Below are the code and all the weights of a small trained network. Each question names an input and a target symbol and asks about switching units off, where a switched-off unit gives its printed mean instead of its output.

import numpy as np


def w(rows, s, z=0):
    codes = np.array(rows[::2]) - 128.0
    scale = np.full(codes.shape[1], s)
    scale[-1] = z or s
    return codes * scale


def norm(h):
    return h / np.sqrt((h * h).mean(-1, keepdims=True) + 1e-5)


def f(y):
    return np.maximum(y, 0)


def softmax(a):
    e = np.exp(a - a.max(-1, keepdims=True))
    return e / e.sum(-1, keepdims=True)


def log_softmax(a):
    a = a - a.max(-1, keepdims=True)
    return a - np.log(np.exp(a).sum(-1, keepdims=True))


def net(x, mask):
    ids = ['αεθλστφω'.index(c) for c in x.split()]
    T = len(ids)
    res = E[ids] + P[:T]
    q, k, v = (norm(res) @ M[0].T for M in (Q, K, V))
    z = softmax(np.where(np.tri(T) > 0, q @ k.T / 2**0.5, -1e9)) @ v
    res = res + np.where(mask[0], z, O[0][:, -1]) @ O[0][:, :-1]
    y = f(norm(res) @ A[0][:, :-1].T + A[0][:, -1])
    res = res + np.where(mask[1:13], y, B[0][:, -1]) @ B[0][:, :-1]
    return log_softmax(norm(res)[-1] @ U[:, :-1].T + U[:, -1])


Q, K, V, O, A, B = {}, {}, {}, {}, {}, {}
E = w([
[72,97,139,224,139,148,70],'α',
[66,147,184,182,127,133,63],'ε',
[92,37,202,170,96,244,79],'θ',
[89,190,122,107,51,173,254],'λ',
[181,138,140,179,174,186,6],'σ',
[178,180,219,78,48,123,3],'τ',
[152,116,117,140,201,112,29],'φ',
[170,230,72,82,129,87,196],'ω',
],0.0068)
P = w([
[173,137,115,254,128,94,162],'0',
[83,155,56,184,91,155,97],'1',
[74,138,45,159,71,158,75],'2',
[104,118,133,131,143,120,107],'3',
[103,102,128,111,174,147,109],'4',
[52,128,73,76,137,192,100],'5',
[49,123,123,67,170,173,103],'6',
],0.0065)
Q[0] = w([
[62,163,69,136,85,183,50],'H0',
[133,195,6,95,81,171,229],'H0',
],0.011)
K[0] = w([
[169,122,175,16,243,111,153],'H0',
[174,129,219,255,112,100,170],'H0',
],0.0083)
V[0] = w([
[118,186,248,117,52,190,136],'H0',
[16,1,118,205,174,176,160],'H0',
],0.0067)
O[0] = w([
[139,201,116,151,159,248,156,59],'H0',
[119,179,219,192,73,71,128,3],'H0',
],0.011,0.0014)
A[0] = w([
[146,88,146,133,158,123,33,91],'N0',
[139,44,73,14,110,84,185,109],'N1',
[113,80,182,185,151,165,135,139],'N2',
[126,192,74,95,110,105,225,101],'N3',
[88,149,121,122,79,76,216,50],'N4',
[129,140,44,124,168,154,247,91],'N5',
[134,147,103,99,84,36,195,19],'N6',
[130,92,116,108,208,179,130,157],'N7',
[103,60,119,107,119,60,98,1],'N8',
[139,135,104,93,112,166,121,124],'N9',
[130,193,134,157,73,91,149,142],'N10',
[162,47,119,77,69,125,64,66],'N11',
],0.011,0.0049)
B[0] = w([
[66,37,146,105,94,135,106,241],'N0',
[70,154,34,254,88,107,133,221],'N1',
[89,184,68,51,103,133,94,181],'N2',
[53,195,151,163,129,128,29,168],'N3',
[130,114,79,102,180,107,78,159],'N4',
[200,80,229,127,93,100,90,203],'N5',
[129,40,160,99,98,235,119,160],'N6',
[190,154,86,86,39,121,189,253],'N7',
[189,186,143,65,139,191,196,222],'N8',
[162,106,147,127,103,102,161,197],'N9',
[163,76,104,88,190,132,193,207],'N10',
[86,93,199,155,224,114,218,231],'N11',
],0.0087,0.0065)
U = w([
[155,131,115,176,57,32,111,167],'α',
[120,204,129,143,173,117,195,137],'ε',
[87,78,31,149,157,152,213,2],'θ',
[134,163,227,174,63,164,105,138],'λ',
[68,90,106,102,102,146,2,82],'σ',
[97,176,81,93,213,163,82,191],'τ',
[129,62,210,77,146,124,162,167],'φ',
[199,131,105,44,96,179,133,151],'ω',
],0.0088,0.0026)

Each question gives the input, a string of symbols that net reads in full, and the target symbol t.
The units are the heads (2 rows each of Q, K, V and O) and the neurons (one row each of A and B). Each row of codes is followed by its name. A weight is (code - 128) times the scale printed after its matrix; where a second scale follows, it is the last column's (O, A, B and U).
mask holds one flag per unit, heads first, then neurons. A switched-off unit (its flag False) gives its mean, the last column of its rows in O or B, instead of its output. The means were averaged over made-up inputs and are rounded, as every weight is.
A unit's drop is (log p(t) with every unit on - log p(t) with that unit switched off) / (log p(t) with every unit on - log p(t) with every unit switched off).
The circuit of an input: a set's keep is (log p(t) with only the set's units on - log p(t) with every unit switched off) / (log p(t) with every unit on - log p(t) with every unit switched off). Starting from the 12 units with the biggest drops (on a tie, the unit counted first), units are removed one at a time, each time the one whose removal leaves the highest keep (on an exact tie, the one counted first), for as long as the keep stays at least 0.8.
circuit, biggest first: the units of the circuit, biggest drop first
k most important neurons: the k neurons with the biggest drops, biggest first
input θ λ λ τ τ τ ε, target ω: circuit, biggest first	[H0, N7, N5]
input λ ω ω, target λ: circuit, biggest first	[N5, N3]
input φ λ θ, target φ: circuit, biggest first	[N11, N1]
input α ω τ σ τ θ, target ω: most important neuron	[N7]
input λ σ ε ε, target σ: 3 most important neurons	[N11, N8, N2]
input φ φ ω α α ε ω, target θ: 4 most important neurons	[N1, N6, N8, N0]
input τ θ λ σ φ α λ, target ω: 2 most important neurons	[N5, N7]
input ω τ ε φ σ τ ω, target α: circuit, biggest first	[N1, N5]
input θ α φ θ ω λ, target ε: circuit, biggest first	[H0, N10, N0]
input σ θ ε φ σ ε θ, target σ: circuit, biggest first	[H0, N2, N7]
input ω α σ ε λ σ θ, target σ: circuit, biggest first	[N2, N8]
input φ τ α, target φ: 3 most important neurons	[N1, N8, N11]
input α φ ε ω, target φ: 4 most important neurons	[N10, N6, N1, N7]
input τ τ ω ε φ, target θ: circuit, biggest first	[H0, N1, N8]
input τ α ε λ α ε θ, target λ: circuit, biggest first	[H0]
input ε ε φ λ σ α, target σ: circuit, biggest first	[H0, N11, N7]
input α ε σ ω θ σ, target θ: 2 most important neurons	[N1, N11]
input λ ω λ, target λ: 2 most important neurons	[N5, N3]
input τ τ α θ, target ω: circuit, biggest first	[H0, N7, N11]
input ε τ ω, target τ: 2 most important neurons	[N3, N10]
input τ σ τ ω τ τ, target θ: most important neuron	[N1]
input ε θ τ θ τ α λ, target τ: 3 most important neurons	[N4, N3, N10]
input ω τ ω λ ε, target θ: 2 most important neurons	[N1, N11]
